Rows and whether each has a hidden trait (one of two labels; each part has its own):
-199   19  113   13   -5 -248   40   16  -54   14  -24  199  285 -239   30    2 -159  464   48  -10   92  332   81  -61   -3 -139   50  -47  168 -520  326 -152  -38   12  -86   30 -396 -195  -38 -242  103  -16 -193   90  239 -235  147 -397  107  204 -105    9   81 -351   23   78 -210  -44   39 -506 -113  371  -69   53  -20   83  -18 -159  -51  -17   -2  -47  122
gp
 -29   37  274 -607   66 -125  117   64  -28   69 -204   46  203 -548 -422 -114 -232  -46   80  231  219  220  268  358    9  369  287  379  -27  -38   97  144 -110 -183  -47 -375 -206  -62  292  -76  140   37  -26   48  175    9 -125  142  390  290   17  207  -40 -223   28  153 -163 -340  -65 -470  222  -11   78  203 -323 -237   59  750   -5  -71   14  208  140
rr
 -37   -6  103 -481 -168  -62   15   92 -146    7 -199  -71  233 -656 -380 -126  -32  248   10  110   64  136  174  149   -8  218  135  232  162  -93    8   62 -138 -105  -47  -57 -183  121  260 -165   12   59  -64  -67   34   68  -76 -136  220   37   35  104   87  -90  -21  142 -233 -197  -86 -347   48  219   38  135 -116 -188  129  219  -23   -5  125  156  -37
rr
 -90  -18 -100 -278 -140 -185  -28  130 -244   52  -46  137  460  181  114 -172  103  623  196   70   10  136  157 -199  -83 -101 -113    6  341 -440   79 -106  -37  -50  -42  230 -485 -217   30 -257   55  -33 -160    3  177  -39   90 -279   25  -22  -43  -78  108 -239  -60   76 -331  162   47 -288 -112  351  -32   45   26  -88  -41 -254  -97   11  -63  130   59
gp
  16  -90 -126  102  -34 -305  193   67 -203  -92  -72 -350 -565 -459   10  144  109 -106  -99   42 -148 -136   47  140  -90  220   32  714  404 -340  -33 -240 -167  440  108  385  709  999   72  -42  173  -48   29 -253  191  556  -50 -426  -44  379   48  257  284   23 -113  109   34 -108 -235  294  -67  -55  -56  153   46   95  243  150    7  114  405   24 -204
gp
  85  -60 -112 -969 -388   33 -189  258 -544  111 -233 -226  594  412 -291 -383  433  130  355  239  -75 -408  172 -101 -132    0 -219  138  390   54 -309   94  -48 -192   31  385 -344  301  233 -216 -159   29  -16 -184  -82    5 -117   59   -8 -505  110 -122  177  195 -190   43 -470  201  -84 -244  -46  252   58  111   57 -318  109  -30 -147   38  -29  372  -54
rr
 -71  -15   12 -172  -58 -208  139   84 -103    8 -118   42  171 -256  350  -68   46  335   87   76   22  154  138    2  -49   92   57  248  170 -285  127  -77  -85   11  -15  109 -165  106   84 -181  117  -22 -101  -40  193  108    9 -260   87  227  -14   66  107 -165  -32   78 -259  -42  -27 -180  -39  322  -28  140  -42  -71   48   -8  -56   10  116  102   60
gp
-130  -14  -86   72  -32 -510   23   92 -134   56    7  228  414  138  228  -89    5  724  216   33   51  441  110 -128  -64 -187  -81 -138  206 -549  222 -177  -12    0  -68  253 -449 -303  -36 -240   96  -77 -213   20  279 -130  138 -365  -47   59  -94  -45   88 -360  -24   28 -298  140   82 -327 -117  387  -78   39    0   68  -55 -333 -117  -11  -54   22  145
gp
  23  -44   28 -712 -294   37  -53  132 -296   53 -199 -127  401  -35 -401 -241  174  162  123  184    5 -112  157   78  -63  100  -30  175  201   26 -161   90 -101 -156   -5  161 -188  240  238 -141  -46   59  -19  -91  -66   65 -118  -66   95 -212   62   16  112   17  -90   99 -363  -44 -107 -264   57  249   55  118  -60 -287   98  187  -68   11   17  258  -14
rr
-185   11  -78  177   94 -423   35   66  -95   29    1  292  306   -6  307  -37  -84  822  200    7   72  430  105 -147  -28 -206  -40 -139  193 -742  322 -233  -15   40  -79   79 -519 -511  -90 -249  119  -77 -238   36  295 -201  175 -552   35  204 -125  -51   83 -555   15   25 -280  108  135 -341 -167  424 -109  -10   34  154  -71 -262 -103  -17   78  -22  185
gp
  67  -70 -101 -875 -379  -14 -141  236 -458  106 -136 -225  442  392 -280 -367  445   66  360  232 -111 -332  176 -147 -142   36 -222  193  425   53 -327   86  -82 -185   48  352 -271  309  209 -224 -131   25   31 -191   13  235 -193 -234   21 -443  127  -27  168  196 -184   61 -448  207  -70  -32  -47  241   64  166   31 -347  125  -72 -136   50   26  378  -37
rr
 -53   33  243 -490  -14 -126  107   13   21  -15 -261   61  303 -712 -489   -9 -242  176  -90  167  163  191  204  459   50  354  246  295  -22   77  109   98 -150 -168  -93 -302  -85 -182  241 -181   88   72  -51   36  167  -20  -55  -35  360  265   -2  188   17 -238   59  182  -95 -388  -84 -526  180   82   54  173 -306 -129  107  529   43  -39   71  139   69
rr
 -37  -56  -81 -176 -146 -211   45  109 -165   -3  -50 -114  153 -140   23  -29  170  307   83   65  -67  -10   77  -38  -88   53  -57  390  359 -319  -29 -137  -68  148   27  183  -92  358   95 -144   80  -29  -72 -118  151  153   -6 -311   -7  105   16   47  148 -126  -81  103 -277   20  -65  -56  -76  229  -34  122   43   -3   95   52  -83   44  128  -10  -30
gp
  15  -53  -46 -136  -33 -242  196   14  -85  -48 -125    5 -411 -515  -65  103  104    1 -277   76  -57  -18   94  183  -73  244   76  670  237 -281   15 -124 -152  237   64  139  238  809  187  -19  170  -39    2 -196  238  370  -82 -241   66  381   38  214  184  -55  -54  105 -196 -213 -197  152    5  -49   -4  199  -92  -27  183  334   -2   62  298   64  -70
gp
 -37   17  219 -399 -119 -107   40   54  -70  -33 -236   18  256 -509 -420  -61 -200  174  -51  127  115  109  169  289   26  297  253  237   70  176  160  124 -147  -96 -100 -154 -153  165  226 -173   36   59  -62   29  136   53  -38 -102  282  187   14  165   53 -155   16  146 -106 -288  -72 -519  164  174   44  133 -194 -150   94  433   21  -27  168  128   -3
rr
-141   -4 -100    5  -13 -321    8   92 -146   54   17  195  461 -146  171  -84  -39  638  180   33   44  328  104 -221  -46 -170  -87    1  179 -545  189 -166  -18  126  -43  129 -336 -303  -57 -187   93  -74 -213    5  267 -139  119 -389    7  159  -62  -55  111 -334  155   25 -302  120   78 -293 -129  286  -56   53   28  100  -47 -212 -132   -2  -79   59  159
gp
  53  -78  -99 -970 -467   48 -184  202 -418   90 -182 -222  662  277 -320 -320  402  230  145  160  -83 -440  144 -176 -121  -32 -209   36  337   68 -311   50  -51 -103   -4  422 -223  468  178 -261 -178   94   11 -155 -131  231 -133 -152  -40 -474   82 -103  192  249 -182   82 -511  201  -98 -165  -39  366   44   32  102 -309  124 -224  -24   51   70  246 -150
rr
-137    6  -84  147  107 -358   44  127 -100   90    4  327  330   71  261 -182  -38  728  359   76   98  478  161 -231  -88 -104  -76    5  283 -608  303 -108   37 -123  -50   75 -596 -588  -66 -220   30 -101 -269   14  406 -140  103 -211   50   14  -84  -36    6 -451  -33   50 -321  177  123 -352 -131  274  -68   89  -45   81 -132  -45 -172  -29 -171  102  242
gp
 -60  -40  -80 -442 -188 -144  -72  126 -245   42 -111   20  502  160  -94 -172  140  439  197  108   -2   46  133  -92  -87  -88  -60   24  302 -299   33  -34  -13 -103  -33  221 -412  -21   72 -218    1   88 -164  -55   91   10  -14 -168   -3  -75   -7  -45  115  -65  -74   58 -408  161   29 -294 -115  283  -22   36   45 -179    3 -149 -119    7  -37  180   29
rr
  19  -11  105 -393  -82 -199   90   90 -118    7 -176  -59   83 -442 -284  -90  -30   54   39  172   46   80  198  195  -31  359  133  391  222  -74   17   26 -119  -85    4  -41 -124  285  230  -78   81   -3  -54  -63  200  198  -96   -4  214  242   40  191   87  -81  -25  133 -184 -196 -163 -268  105   37   32  139 -141 -125  125  457   -7   11  140  172   30
gp
-176   11  -96  245   67 -369   54   94 -105   70   40  322  339   69  320 -117  -65  685  268  115   86  597  159 -198  -72 -171  -62   18  291 -756  296 -163   23  -47  -62   28 -556 -616  -58 -212  168 -132 -229   40  334 -202  138 -268   78  240 -115  -39   48 -476   -6   22 -276  164  132 -371 -151  292  -73   94    8   85 -101 -278 -171  -27 -105    0  231
gp
 -76    3   25 -252   -3 -253   57   98 -136   44 -113   96  241 -194 -171 -115   11  401  211  138   73  182  183   84  -58   81   47  178  169 -340  122  -27  -59 -110  -24 -135 -243 -134   77  -39  137  -40 -119  -33  227  -14   -5 -172  120  116  -28   65   52 -219    8   78 -249  -47  -33 -251   15  155   -6  155 -119  -52    0  281  -53   -4  -48  121  116
gp
-158   28  -88  216  102 -344   73  106 -115   40   34  325  256   49  280  -35  -37  700  220   41   76  422  151 -197  -66 -180 -139  -88  217 -659  311 -202   29   -3  -67   86 -475 -531  -82 -210  146  -96 -240   69  293 -189  156 -326   46  201 -108  -39   59 -493   11   23 -322  132  116 -326 -148  304 -100   75   19   71 -116 -254 -128  -31 -118   75  220
gp
-137    4 -134  312  136 -395   77   98 -124   96   28  332  367  152  287 -206  -64  660  270   99   91  433  150 -267  -95 -193 -112   33  304 -595  318 -166   24 -105  -55    6 -592 -617  -78 -192  165 -128 -276   46  365 -140   49 -256   56  178 -104  -16   26 -479  -29   15 -315  211  127 -354 -138  230  -76  121  -66   88  -87  -28 -191  -30 -188  124  223
gp
  87  -50 -112 -440 -193 -116  -94  232 -333  122 -118  -15  484  236  -89 -387  385  254  406  233  -24  -64  230 -194 -161  -11 -222  104  367 -135 -179   57   -7 -220   14  209 -461 -231  118 -199  -30  -47  -87 -107  109  135 -126   17   17 -368   41  -63   79   35 -150   20 -470  215  -25 -166  -48  192   21  146    0 -256   18  -24 -155   18 -100  344   87
rr
  14  -56  -27 -232   -1 -335  166  121  -84  -19 -131 -161 -324 -429  -63  -42  105  -74   99  129  -45   44  134  130 -143  319   59  678  366 -322   40  -58 -128   85   99   76   69  614  186  -57  187  -70  -57 -176  267  390 -107  -50  101  402  -21  221  124 -145  -63  103  -96 -110 -158  115   35  -86    4  231 -112  -61  153  549  -62   56  194  178   32
gp
  35  -70  -32 -631 -224  -30  -13   83 -238   43 -142 -133  179 -100 -219 -207  242  128   72  157  -60 -212  168  -20  -87  122  -21  241  304   -8 -169   23  -93  -36   29  227  -88  425  243  -99  -12   26    0 -155   95  173 -119 -209   32   36   57   65  160   80  -90  109 -247   -1 -123 -146   29  209   34  139  -23 -206  148  121  -37   47  107  205  -84
gp
   8  -43  -62 -150  -67 -201  132  126 -145   15 -111 -115 -196 -279  -22   40  186  -38   92  114  -90    2  103   43  -71  175   57  575 -515 -348   -9 -129 -139  151   49  181  143  542  154  -82  120  -45  -24 -177  222  339  -55 -258   68  218   34  195  161  -89  -89   95 -250  -35 -131  -56  -36   51  -31  163  -49  -13  143  230  -25   72  194  126  -48
gp
 -48  -64 -110   87 -125 -235  159   24  -33  -88 -104 -192 -352 -440  -68  196  121  166 -155  -48  -83  -46   31   55  -41  147   27  395  370 -382   48 -243 -162  386   47  321  267  866   91  -97  136   -5  -64 -156  250  339   41 -419  -20  352    1  209  246  -70  -70  114 -164 -110 -198  118  -78  147  -55  122   70  110  194  -43   -2   73  315  -37 -133
gp
-155   -3  -98  166   67 -359   28  115 -127   95   64  340  268    1  268  -49  -67  770  233   54   72  383  130 -210  -74 -173  -89   -1  238 -697  295 -154   24  -72  -76   70 -487 -597  -41 -259  141  -89 -244   54  357 -164  145 -252   44  249  -86  -59   40 -506  -14   20 -334  148  136 -338 -134  307  -95   74    0  134 -190 -145 -151  -18 -122   65  244
gp
 -20    9  169   12  -36 -193   96   22 -108  -18 -237  -29   57 -604 -391  -14 -149  132 -292   90   90  172  205  333   -1  277  224  309  128  -74  112   -5 -162  -13  -41 -137  -41  305  249  -77  119   44  -58    6  106   83  -33 -135  269  272  -12  194   59 -159   14  165 -224 -311 -137 -335  110  117   25  141 -182 -140  117  459   43  -13  163  126  -12
gp
  49  -84 -115 -143 -170 -221  148  110 -196   -5 -102 -314 -225 -273  -54  -77  292  -23   72  130 -129 -144   70   12 -121  203  -86  595  452 -188 -117 -116  -93  194   69  368  168  742  176  -22   95  -47   26 -240  201  404 -112 -216    7  130   54  156  213  132 -111   78 -227  -39 -204  202  -37   43  -10  176   33  -50  195  137  -54   82  201  154 -137
gp
  60  -83 -135 -884 -374  -18 -126  232 -371  137 -166 -126  587  421 -261 -386  374   99  378  279  -81 -287  201 -187 -159   25 -198  233  377   39 -299  123  -43 -215   42  277 -348  179  226 -198  -92   13  -10 -174   40  170 -182   33   -4 -384  102  -22  137  190 -170   37 -505  231  -79 -161  -27  226   64  151   50 -341   81   63 -150   32  -86  349  -17
rr
 -12   17  126 -600 -103 -111   18  123 -166   34 -195    4  363 -310 -434 -169  -67  183  118  150   70   77  191  241  -30  217  110  265  151  -43  -17  120 -129 -164  -39 -123 -236   77  262 -118   11   49  -69  -28   90   85 -112  -21  245   38   35  102   53 -100  -41  144 -270 -166  -75 -379   74  234   51  102 -181 -302   85  368  -24  -18   29  212   59
rr
 -18 -106 -136   18  -53 -336  216   52 -115  -62  -85 -291 -449 -404   59    3  218  -74 -142   44 -140 -114   54   84  -80  168   15  674  448 -428    5 -190 -149  342   71  329  365  949  122  -39  185  -56   21 -232  202  446  -47 -380  -69  399   38  216  232  -15 -115    6   -2  -91 -208  215  -64  -16  -45  204   63   84  214  149  -23   87  329   19 -120
gp
  84  -41   20 -849    5  -79  -38  295 -361  195 -122   25  437  326 -250 -605  294   30  748  445   31  -66  332 -105 -213  179 -151  448  322  224 -205  199   15 -477   75  -93 -520 -423  274  -92   41  -99  -70 -172  107  342 -324  545  225 -279  122   42  -50  -79 -138   15 -484  205  -13 -171   90 -161  113  281 -299 -439   55  720 -240  -23 -212  509  252
rr
 -85   25  137 -239    3 -313   82   66  -73   35 -149  141  363 -278 -205 -112 -156  361  116  126  123  326  181  164  -22  208   91  169  113 -289  158    4  -83 -196  -59 -179 -266   37  149 -118   84   -2 -124   51  224  -17  -28  -82  179  227  -38   79    8 -268   -6   92 -212 -135    6 -445   36  195    9  168 -158  -66   20  285  -79  -12  -43   98  143
rr
   4  -85 -125    6 -110 -285  196   59 -181  -74  -88 -319 -637 -617   92  127  317 -111  -24   57 -167 -150   40   97  -88  248  -11  792  498 -359   -8 -224 -166  378  116  344  236  986  130  -31  184  -57   22 -280  208  607  -85 -361  -41  379   66  241  253   22 -113  104 -149 -111 -247  316  -63  -32  -41  184   17   75  226  194   -6  111  380   66 -166
gp
-147    6  -81   28  -20 -322   62  128 -120   80   70  311  383  228  217 -243  -52  662  348  107   89  400  143 -233 -131 -163 -128  -18  266 -591  288 -141   39 -122  -46   72 -581 -579  -27 -200  161 -135 -247   19  385 -186   95 -199   38  293  -83  -40   41 -369  -17   43 -407  203  110 -331 -140  248  -78  117  -62  120 -130  -45 -170  -33 -197  106  210
gp
  46  -65  -95 -752 -245  -91  -47  170 -319   47 -175 -154  325   67 -233 -249  394  150  266  175  -75 -189  133  -52  -90   52 -167  288  361  -66 -199   12  -75 -151   45  406 -135  505  179 -167  -55   50   14 -162   12  219 -131 -109   22 -221   74    0  190  240 -159   80 -352   58 -117  -78  -47  209   24  115   34 -233  128    1  -94   57   60  269  -65
rr
